Below are the code and all the weights of a small trained network. Each question names an input and a target symbol and asks about switching units off, where a switched-off unit gives its printed mean instead of its output.

import numpy as np


def w(rows, s, z=0):
    codes = np.array(rows[::2]) - 128.0
    scale = np.full(codes.shape[1], s)
    scale[-1] = z or s
    return codes * scale


def softmax(a):
    e = np.exp(a - a.max(-1, keepdims=True))
    return e / e.sum(-1, keepdims=True)


def log_softmax(a):
    a = a - a.max(-1, keepdims=True)
    return a - np.log(np.exp(a).sum(-1, keepdims=True))


def net(x, mask):
    ids = ['αβγδζηθξπστφψω'.index(c) for c in x.split()]
    T = len(ids)
    res = E[ids] + P[:T]
    u = 0
    for l in range(3):
        r = res
        for j in range(2):
            rows = slice(3 * j, 3 * j + 3)
            q, k, v = (r @ M[l][rows].T for M in (Q, K, V))
            z = softmax(np.where(np.tri(T) > 0, q @ k.T / 3**0.5, -1e9)) @ v
            o = O[l][rows]
            res = res + np.where(mask[u + j], z, o[:, -1]) @ o[:, :-1]
        u += 2
    return log_softmax(res[-1] @ U[:, :-1].T + U[:, -1])


Q, K, V, O = {}, {}, {}, {}
E = w([
[110,137,134,155,139,112,104,101,179],'α',
[155,120,89,43,138,97,76,198,83],'β',
[112,117,158,158,147,107,117,96,156],'γ',
[103,133,140,165,146,116,109,91,176],'δ',
[72,214,39,97,178,145,48,169,184],'ζ',
[132,111,180,165,161,110,124,96,133],'η',
[162,67,202,121,178,116,97,110,56],'θ',
[103,109,161,147,154,102,129,89,160],'ξ',
[119,143,157,158,146,113,95,103,130],'π',
[38,179,89,155,186,119,93,97,162],'σ',
[78,113,190,104,175,116,116,24,159],'τ',
[113,145,187,179,176,110,133,88,114],'φ',
[141,123,34,210,26,53,101,40,60],'ψ',
[145,99,89,70,80,62,207,151,253],'ω',
],0.013)
P = w([
[53,139,254,171,4,70,112,243,163],'0',
[142,35,115,197,198,79,67,119,181],'1',
[166,66,88,140,191,93,48,75,166],'2',
[145,83,73,127,180,92,61,62,139],'3',
[131,108,74,109,180,92,72,53,120],'4',
[131,134,85,76,175,91,68,43,115],'5',
[106,149,93,53,165,83,74,39,105],'6',
[85,166,116,22,135,68,68,35,110],'7',
[71,176,122,10,113,75,54,27,94],'8',
[32,193,147,24,65,50,27,35,90],'9',
],0.0062)
Q[0] = w([
[162,25,145,130,157,27,89,92,132],'L0H0',
[88,188,110,112,79,162,210,134,179],'L0H0',
[181,160,171,221,96,244,220,181,98],'L0H0',
[196,170,95,110,1,138,174,214,132],'L0H1',
[91,86,119,173,166,45,88,31,221],'L0H1',
[82,177,58,126,153,102,66,94,236],'L0H1',
],0.0065)
K[0] = w([
[194,117,175,139,97,69,163,40,68],'L0H0',
[43,136,132,186,176,194,60,172,146],'L0H0',
[77,82,175,91,174,223,157,212,199],'L0H0',
[177,109,63,57,99,56,133,218,171],'L0H1',
[85,184,144,164,92,130,194,2,181],'L0H1',
[54,204,71,108,178,119,132,58,195],'L0H1',
],0.0077)
V[0] = w([
[131,92,222,161,98,53,125,133,177],'L0H0',
[148,12,166,197,56,96,172,132,148],'L0H0',
[193,88,58,188,4,106,142,59,7],'L0H0',
[223,83,67,85,93,131,118,254,45],'L0H1',
[60,141,177,193,128,114,86,111,189],'L0H1',
[198,111,133,85,148,140,138,189,106],'L0H1',
],0.0056)
O[0] = w([
[212,140,162,55,123,80,170,246,76,165],'L0H0',
[254,162,149,150,199,160,190,192,69,130],'L0H0',
[243,170,74,118,134,175,207,48,190,164],'L0H0',
[56,87,163,177,88,110,36,128,164,2],'L0H1',
[225,160,136,136,142,132,142,159,74,214],'L0H1',
[49,70,185,152,130,158,60,97,160,63],'L0H1',
],0.0061,0.0067)
Q[1] = w([
[94,118,132,119,103,87,136,82,107],'L1H0',
[137,161,121,86,98,102,123,107,115],'L1H0',
[146,162,148,129,122,110,140,135,122],'L1H0',
[30,163,113,169,110,210,110,133,241],'L1H1',
[171,194,141,104,254,102,97,57,57],'L1H1',
[39,116,151,156,124,95,87,161,50],'L1H1',
],0.0072)
K[1] = w([
[134,105,122,106,177,168,109,107,177],'L1H0',
[135,133,141,160,129,142,135,112,128],'L1H0',
[118,153,122,135,102,118,135,115,111],'L1H0',
[76,181,92,142,150,125,93,181,188],'L1H1',
[156,161,95,106,101,78,105,26,2],'L1H1',
[98,188,170,134,181,211,110,138,88],'L1H1',
],0.0077)
V[1] = w([
[88,121,186,138,90,102,134,232,73],'L1H0',
[162,126,78,136,87,70,109,156,130],'L1H0',
[176,78,84,100,253,161,155,69,105],'L1H0',
[117,124,101,95,85,105,181,136,196],'L1H1',
[102,110,174,71,167,90,70,113,92],'L1H1',
[182,113,137,174,79,129,152,110,62],'L1H1',
],0.0063)
O[1] = w([
[210,146,147,179,237,155,169,254,131,166],'L1H0',
[166,155,130,103,128,82,120,118,99,217],'L1H0',
[5,108,97,130,91,71,57,113,176,234],'L1H0',
[127,170,208,111,94,140,107,104,176,76],'L1H1',
[154,153,70,127,143,55,139,161,121,134],'L1H1',
[184,111,158,108,148,162,167,159,99,255],'L1H1',
],0.0069,0.0038)
Q[2] = w([
[60,44,176,130,133,84,29,219,105],'L2H0',
[245,144,137,21,65,115,207,116,52],'L2H0',
[112,186,6,105,123,108,83,255,157],'L2H0',
[109,148,196,104,64,168,138,64,158],'L2H1',
[172,175,137,9,141,95,88,50,103],'L2H1',
[42,134,138,95,118,45,144,125,103],'L2H1',
],0.0065)
K[2] = w([
[125,129,159,99,168,138,79,254,65],'L2H0',
[149,66,126,67,85,33,138,54,69],'L2H0',
[105,186,55,75,137,145,100,164,124],'L2H0',
[137,134,127,129,53,81,191,110,127],'L2H1',
[76,105,119,128,87,70,99,115,130],'L2H1',
[123,150,124,178,95,185,104,96,69],'L2H1',
],0.0081)
V[2] = w([
[63,162,52,75,130,5,48,135,122],'L2H0',
[96,156,160,40,200,221,95,87,144],'L2H0',
[157,106,196,142,219,165,184,182,115],'L2H0',
[130,90,141,106,89,84,194,128,229],'L2H1',
[77,98,147,20,75,148,182,162,255],'L2H1',
[149,116,128,122,148,109,98,181,134],'L2H1',
],0.0058)
O[2] = w([
[179,164,139,87,159,118,166,116,104,170],'L2H0',
[99,91,56,126,59,255,203,169,13,86],'L2H0',
[48,121,85,112,42,131,92,40,137,195],'L2H0',
[109,46,67,149,165,71,143,177,158,62],'L2H1',
[108,5,73,198,175,144,107,177,195,2],'L2H1',
[167,129,128,124,160,180,207,181,155,204],'L2H1',
],0.0063,0.0068)
U = w([
[2,134,178,104,106,73,65,66,140,149],'α',
[118,118,126,140,126,143,119,138,123,25],'β',
[85,103,96,104,70,224,186,154,73,110],'γ',
[92,111,139,126,107,154,130,126,143,109],'δ',
[104,139,81,111,147,23,64,69,115,185],'ζ',
[95,99,166,127,114,189,74,114,130,137],'η',
[154,43,42,179,200,118,154,154,137,121],'θ',
[109,128,118,126,107,173,83,136,157,69],'ξ',
[39,128,162,138,72,95,46,84,162,130],'π',
[244,172,164,74,185,124,221,181,114,207],'σ',
[108,117,126,137,124,134,122,144,124,30],'τ',
[113,123,129,133,119,136,113,143,128,29],'φ',
[105,119,130,139,114,144,112,131,130,57],'ψ',
[111,121,122,141,116,129,138,141,115,4],'ω',
],0.0064,0.0045)

Each question gives the input, a string of symbols that net reads in full, and the target symbol t.
The units are the heads (3 rows each of Q, K, V and O). Each row of codes is followed by its name. A weight is (code - 128) times the scale printed after its matrix; where a second scale follows, it is the last column's (O and U).
mask holds one flag per head, layer by layer. A switched-off head (its flag False) gives its mean, the last column of its rows in O, instead of its output. The means were averaged over made-up inputs and are rounded, as every weight is.
A unit's drop is (log p(t) with every unit on - log p(t) with that unit switched off) / (log p(t) with every unit on - log p(t) with every unit switched off).
The circuit of an input: a set's keep is (log p(t) with only the set's units on - log p(t) with every unit switched off) / (log p(t) with every unit on - log p(t) with every unit switched off). Starting from all 6 units, units are removed one at a time, each time the one whose removal leaves the highest keep (on an exact tie, the one counted first), for as long as the keep stays at least 0.8.
circuit, biggest first: the units of the circuit, biggest drop first
unit that matters most: the unit with the biggest drop
heads that matter: for each layer, one digit per head in row order, 1 if its drop is at least 0.15 and else 0, layers parted by /
drop of u: that unit's drop, to one decimal
input φ γ β β β, target α: unit that matters most -> L0H1
input ζ θ θ θ τ ξ β ζ ζ, target α: heads that matter -> 10 / 10 / 00
input ω π σ, target σ: circuit, biggest first -> L0H1; L0H0; L1H0
input β α θ β, target ζ: circuit, biggest first -> L0H1; L1H1
input θ ψ τ σ τ π, target γ: circuit, biggest first -> L1H0; L2H0; L1H1; L0H0
input σ ξ ψ θ ζ β ω ζ, target θ: heads that matter -> 10 / 11 / 11
input ψ ω π φ, target θ: circuit, biggest first -> L2H1; L1H1; L0H0
input ψ θ θ α θ φ, target α: circuit, biggest first -> L1H0; L0H0
input δ π τ ψ θ ξ β ζ τ, target γ: circuit, biggest first -> L0H0; L2H0; L1H0; L1H1
input β ψ σ ξ β θ τ, target γ: heads that matter -> 11 / 11 / 10
input θ ω ψ, target θ: circuit, biggest first -> L2H1; L0H0
input σ π ζ θ γ ζ σ σ ψ, target σ: heads that matter -> 00 / 00 / 10
input α φ ω ζ τ σ π β β, target ζ: heads that matter -> 11 / 11 / 00
input δ β τ σ ψ β θ β τ α, target γ: circuit, biggest first -> L0H0; L2H0; L1H1; L1H0
input η β τ θ ψ, target σ: heads that matter -> 10 / 00 / 10
input ξ ξ θ α γ ω τ θ θ ζ, target σ: unit that matters most -> L2H0
input ζ ψ σ ω β, target θ: circuit, biggest first -> L2H1; L0H0; L1H0; L1H1
input γ σ α φ ζ σ ζ τ ψ τ, target σ: heads that matter -> 01 / 00 / 10
input α ψ ω ω α γ, target θ: heads that matter -> 11 / 01 / 01
input π σ η ζ ζ θ φ δ θ, target ζ: heads that matter -> 01 / 11 / 00
input π θ β β β, target α: heads that matter -> 11 / 10 / 10
input φ β φ β β β ω τ γ ζ, target σ: heads that matter -> 01 / 01 / 10
input α φ π θ ψ ω β, target θ: drop of L1H0 -> 0.7
